Below is a small trained network, with its code and all its weights. Each question gives an input and a class and asks what happens when units are switched off, that is, made to give their printed mean instead of their output.

import numpy as np


def w(rows, s, z=0):
    codes = np.array(rows[::2]) - 128.0
    scale = np.full(codes.shape[1], s)
    scale[-1] = z or s
    return codes * scale


def f(y):
    return np.maximum(y, 0)


def log_softmax(a):
    a = a - a.max(-1, keepdims=True)
    return a - np.log(np.exp(a).sum(-1, keepdims=True))


def net(x, mask):
    res = np.array(x, float).reshape(1, 3) / 4 @ E
    y = f(res @ A[0][:, :-1].T + A[0][:, -1])
    res = res + np.where(mask, y, B[0][:, -1]) @ B[0][:, :-1]
    return log_softmax(res[-1] @ U[:, :-1].T + U[:, -1])


A, B = {}, {}
E = w([
[138,132,150,127,145,111],'x0',
[173,101,31,198,122,93],'x1',
[121,34,166,154,6,90],'x2',
],0.015)
A[0] = w([
[75,183,96,114,210,163,87],'neuron 1',
[176,116,77,183,147,102,211],'neuron 2',
[118,188,110,88,193,176,85],'neuron 3',
[41,141,206,125,129,183,145],'neuron 4',
[32,133,168,85,133,151,137],'neuron 5',
[154,126,64,250,141,129,196],'neuron 6',
[65,66,210,149,45,111,6],'neuron 7',
[64,157,155,87,118,133,194],'neuron 8',
[5,107,168,82,155,151,133],'neuron 9',
[153,170,114,108,136,136,88],'neuron 10',
],0.012,0.0023)
B[0] = w([
[110,23,175,90,68,230,253],'neuron 1',
[121,244,49,201,146,128,223],'neuron 2',
[123,33,124,54,94,203,250],'neuron 3',
[98,216,86,148,176,2,214],'neuron 4',
[160,178,98,173,198,92,204],'neuron 5',
[131,154,148,104,207,54,249],'neuron 6',
[115,42,184,26,49,185,241],'neuron 7',
[112,213,48,166,194,71,192],'neuron 8',
[181,175,92,182,169,83,209],'neuron 9',
[114,121,146,154,59,188,171],'neuron 10',
],0.0086,0.014)
U = w([
[89,226,69,204,224,2,251],'0',
[74,33,245,157,113,191,5],'1',
],0.012,0.0023)

Each question gives the input, the list of numbers given to net, and the class t.
The units are the neurons (one row each of A and B). Each row of codes is followed by its name. A weight is (code - 128) times the scale printed after its matrix; where a second scale follows, it is the last column's (A, B and U).
mask holds one flag per neuron, in row order. A switched-off neuron (its flag False) gives its mean, the last column of its row in B, instead of its output. The means were averaged over made-up inputs and are rounded, as every weight is.
A unit's drop is (log p(t) with every unit on - log p(t) with that unit switched off) / (log p(t) with every unit on - log p(t) with every unit switched off).
most important unit: the unit with the biggest drop
top k neurons: the k neurons with the biggest drops, biggest first
drop of u: that unit's drop, to one decimal
input [8,3,-4], class 1: most important unit => neuron 4
input [-2,-5,4], class 0: top 2 neurons => neuron 4; neuron 1
input [0,3,-4], class 1: top 3 neurons => neuron 4; neuron 1; neuron 8
input [5,-4,4], class 0: top 3 neurons => neuron 1; neuron 4; neuron 3
input [0,6,-8], class 1: top 2 neurons => neuron 1; neuron 3
input [7,-5,5], class 0: top 2 neurons => neuron 4; neuron 1
input [-2,-6,6], class 0: top 2 neurons => neuron 4; neuron 1
input [8,-5,2], class 0: drop of neuron 1 => 0.0
input [4,-4,-8], class 1: drop of neuron 1 => 0.7
input [3,5,-6], class 1: drop of neuron 3 => 0.2
